Below is a small trained network, with its code and all its weights. Each question gives an input and a target symbol and asks what happens when units are switched off, that is, made to give their printed mean instead of their output.

import numpy as np


def w(rows, s, z=0):
    codes = np.array(rows[::2]) - 128.0
    scale = np.full(codes.shape[1], s)
    scale[-1] = z or s
    return codes * scale


def norm(h):
    return h / np.sqrt((h * h).mean(-1, keepdims=True) + 1e-5)


def f(y):
    return y / 2 * (1 + np.tanh(0.7978845608 * (y + 0.044715 * y**3)))


def softmax(a):
    e = np.exp(a - a.max(-1, keepdims=True))
    return e / e.sum(-1, keepdims=True)


def log_softmax(a):
    a = a - a.max(-1, keepdims=True)
    return a - np.log(np.exp(a).sum(-1, keepdims=True))


def net(x, mask):
    ids = ['αβγηλπτψ'.index(c) for c in x.split()]
    T = len(ids)
    res = E[ids] + P[:T]
    r = norm(res)
    for j in range(3):
        rows = slice(4 * j, 4 * j + 4)
        q, k, v = (r @ M[0][rows].T for M in (Q, K, V))
        z = softmax(np.where(np.tri(T) > 0, q @ k.T / 4**0.5, -1e9)) @ v
        o = O[0][rows]
        res = res + np.where(mask[j], z, o[:, -1]) @ o[:, :-1]
    y = f(norm(res) @ A[0][:, :-1].T + A[0][:, -1])
    res = res + np.where(mask[3:19], y, B[0][:, -1]) @ B[0][:, :-1]
    return log_softmax(norm(res)[-1] @ U[:, :-1].T + U[:, -1])


Q, K, V, O, A, B = {}, {}, {}, {}, {}, {}
E = w([
[48,132,156,110,117,244,52],'α',
[1,72,166,158,159,162,92],'β',
[64,112,107,158,206,70,127],'γ',
[175,165,55,154,198,102,117],'η',
[156,122,140,113,180,33,117],'λ',
[148,118,186,115,145,54,130],'π',
[211,146,175,104,130,90,108],'τ',
[96,97,98,181,170,239,74],'ψ',
],0.0038)
P = w([
[167,74,117,162,129,124,144],'0',
[152,127,117,207,112,132,122],'1',
[134,137,143,144,141,96,101],'2',
[101,190,102,99,107,113,208],'3',
[152,81,79,177,76,93,135],'4',
[153,156,178,147,184,104,63],'5',
[107,194,145,90,152,121,176],'6',
[134,90,44,143,1,86,175],'7',
[141,134,98,204,52,75,61],'8',
[115,178,163,53,206,123,129],'9',
[115,148,90,37,111,145,248],'10',
[155,93,76,211,16,72,102],'11',
[132,188,147,166,127,82,21],'12',
],0.0054)
Q[0] = w([
[121,114,107,135,73,153,191],'H0',
[168,61,80,249,35,79,26],'H0',
[90,102,107,93,113,142,102],'H0',
[104,221,193,168,221,119,30],'H0',
[105,250,181,51,231,132,129],'H1',
[96,207,109,30,159,165,217],'H1',
[144,98,102,135,59,88,117],'H1',
[163,114,203,201,175,110,1],'H1',
[104,66,126,129,175,121,115],'H2',
[93,148,103,154,110,113,132],'H2',
[131,102,109,120,154,130,173],'H2',
[140,172,134,164,138,122,147],'H2',
],0.0086)
K[0] = w([
[108,160,125,163,147,120,43],'H0',
[125,136,182,54,234,157,149],'H0',
[148,162,143,111,131,114,141],'H0',
[109,109,85,82,81,165,254],'H0',
[117,107,58,155,14,114,164],'H1',
[115,152,111,220,42,101,107],'H1',
[119,153,161,119,179,154,105],'H1',
[120,81,116,38,160,164,220],'H1',
[123,153,170,133,158,121,117],'H2',
[123,108,135,134,133,101,126],'H2',
[117,188,141,122,168,118,130],'H2',
[134,97,102,112,141,105,169],'H2',
],0.0099)
V[0] = w([
[148,187,23,150,94,117,42],'H0',
[92,121,56,195,151,164,90],'H0',
[208,141,169,90,112,180,64],'H0',
[39,76,241,136,112,133,92],'H0',
[88,113,3,128,228,82,155],'H1',
[225,174,60,209,113,175,129],'H1',
[112,133,167,119,152,191,60],'H1',
[208,186,88,61,102,132,18],'H1',
[143,89,87,212,75,164,175],'H2',
[154,170,193,113,155,163,177],'H2',
[68,74,177,157,151,130,67],'H2',
[130,157,79,133,135,92,219],'H2',
],0.0045)
O[0] = w([
[130,177,96,164,77,115,66,143],'H0',
[166,98,109,106,134,126,45,207],'H0',
[153,157,171,189,188,79,120,35],'H0',
[114,127,163,48,222,199,154,140],'H0',
[173,148,76,81,18,113,70,253],'H1',
[210,37,164,222,98,72,82,142],'H1',
[149,128,157,54,203,137,37,103],'H1',
[105,253,179,203,79,74,57,46],'H1',
[167,115,106,123,155,154,177,210],'H2',
[109,71,85,121,126,127,68,31],'H2',
[200,181,98,153,90,75,134,239],'H2',
[120,87,215,96,129,194,101,116],'H2',
],0.0042,0.0019)
A[0] = w([
[88,175,158,92,159,138,114,147],'N0',
[110,80,166,147,82,171,90,120],'N1',
[119,162,105,165,107,154,249,214],'N2',
[156,152,105,84,207,124,111,145],'N3',
[129,149,77,175,173,193,62,170],'N4',
[109,88,107,104,125,86,155,157],'N5',
[166,118,88,145,114,122,67,163],'N6',
[176,174,144,125,134,106,108,122],'N7',
[148,80,88,145,60,125,178,132],'N8',
[164,144,149,254,70,90,83,253],'N9',
[146,192,94,104,64,122,134,188],'N10',
[180,159,72,108,130,128,109,185],'N11',
[140,100,147,159,66,195,144,134],'N12',
[67,106,118,167,164,66,104,115],'N13',
[186,145,144,153,155,128,116,152],'N14',
[66,86,185,174,120,198,100,214],'N15',
],0.0065,0.0027)
B[0] = w([
[90,168,144,128,108,165,91,143],'N0',
[180,76,131,130,137,52,165,130],'N1',
[112,91,206,111,119,91,183,189],'N2',
[116,82,140,140,124,119,69,169],'N3',
[91,148,154,97,125,46,101,163],'N4',
[115,164,151,127,90,174,142,151],'N5',
[79,110,181,109,89,104,190,181],'N6',
[122,109,147,103,141,96,123,148],'N7',
[79,151,128,105,115,70,63,182],'N8',
[101,99,145,131,157,254,101,253],'N9',
[143,111,139,132,165,112,113,198],'N10',
[93,79,153,121,120,119,155,186],'N11',
[136,117,123,98,153,68,134,143],'N12',
[161,70,145,104,130,87,141,144],'N13',
[126,135,146,87,145,34,135,149],'N14',
[168,112,144,136,161,62,163,141],'N15',
],0.0057,0.0058)
U = w([
[145,214,113,120,213,65,54,87],'α',
[128,149,48,53,189,228,155,48],'β',
[141,148,13,77,39,77,147,64],'γ',
[166,134,79,203,46,180,44,39],'η',
[25,152,184,80,88,153,108,216],'λ',
[148,178,159,135,138,80,254,42],'π',
[162,163,154,228,196,216,154,75],'τ',
[147,18,150,92,144,109,125,254],'ψ',
],0.0089,0.0048)

Each question gives the input, a string of symbols that net reads in full, and the target symbol t.
The units are the heads (4 rows each of Q, K, V and O) and the neurons (one row each of A and B). Each row of codes is followed by its name. A weight is (code - 128) times the scale printed after its matrix; where a second scale follows, it is the last column's (O, A, B and U).
mask holds one flag per unit, heads first, then neurons. A switched-off unit (its flag False) gives its mean, the last column of its rows in O or B, instead of its output. The means were averaged over made-up inputs and are rounded, as every weight is.
A unit's drop is (log p(t) with every unit on - log p(t) with that unit switched off) / (log p(t) with every unit on - log p(t) with every unit switched off).
The circuit of an input: a set's keep is (log p(t) with only the set's units on - log p(t) with every unit switched off) / (log p(t) with every unit on - log p(t) with every unit switched off). Starting from the 12 units with the biggest drops (on a tie, the unit counted first), units are removed one at a time, each time the one whose removal leaves the highest keep (on an exact tie, the one counted first), for as long as the keep stays at least 0.8.
units of the circuit, in order: the units of the circuit, biggest drop first
unit that matters most: the unit with the biggest drop
k most important neurons: the k neurons with the biggest drops, biggest first
which heads matter: for each layer, one digit per head in row order, 1 if its drop is at least 0.15 and else 0, layers parted by /
input τ π π η γ ψ α τ β ψ γ τ π, target γ: units of the circuit, in order -> (H1; N9)
input α π γ α ψ γ λ β, target γ: which heads matter -> 010
input β λ β γ λ, target β: which heads matter -> 110
input β γ α π γ η λ α β β, target α: which heads matter -> 010
input η β α β, target β: which heads matter -> 110
input α α γ γ η λ λ, target η: units of the circuit, in order -> (H1; H0)
input α η π λ γ β π β λ, target π: units of the circuit, in order -> (H0; H1; N9)
input τ α β η α α γ γ τ π β, target τ: which heads matter -> 110
input α η ψ ψ β η η η γ, target η: units of the circuit, in order -> (H0; H1)
input β γ π ψ τ τ ψ α λ π γ η ψ, target γ: units of the circuit, in order -> (H1; N9)
input π ψ ψ τ τ η, target τ: units of the circuit, in order -> (N9; H1)
input λ γ η, target λ: which heads matter -> 010
input λ η π β β α η, target β: which heads matter -> 110
input τ η λ η η, target λ: which heads matter -> 000
input γ ψ τ τ η π γ α, target π: unit that matters most -> H0
input τ ψ π ψ π ψ α π α γ γ, target α: which heads matter -> 110
input η π π τ ψ γ α α π η γ τ, target λ: units of the circuit, in order -> (N9; N8)
input η λ ψ τ α η, target τ: units of the circuit, in order -> (H0; N9)
input α τ η α β α γ γ τ ψ α, target τ: units of the circuit, in order -> (H1; H0; N9; N8)
input ψ α γ τ ψ π η η, target π: units of the circuit, in order -> (H0; H1)
input τ β π η ψ α, target η: unit that matters most -> H0
input π ψ β ψ γ α, target ψ: units of the circuit, in order -> (H1; N1)
input ψ β λ η π π η β τ τ α λ, target λ: which heads matter -> 000
input τ α λ γ π, target λ: unit that matters most -> N8
input τ γ η π λ, target η: 2 most important neurons -> (N9; N2)
input ψ β τ ψ, target β: units of the circuit, in order -> (H1; N6)
input ψ β τ α, target β: 2 most important neurons -> (N6; N8)
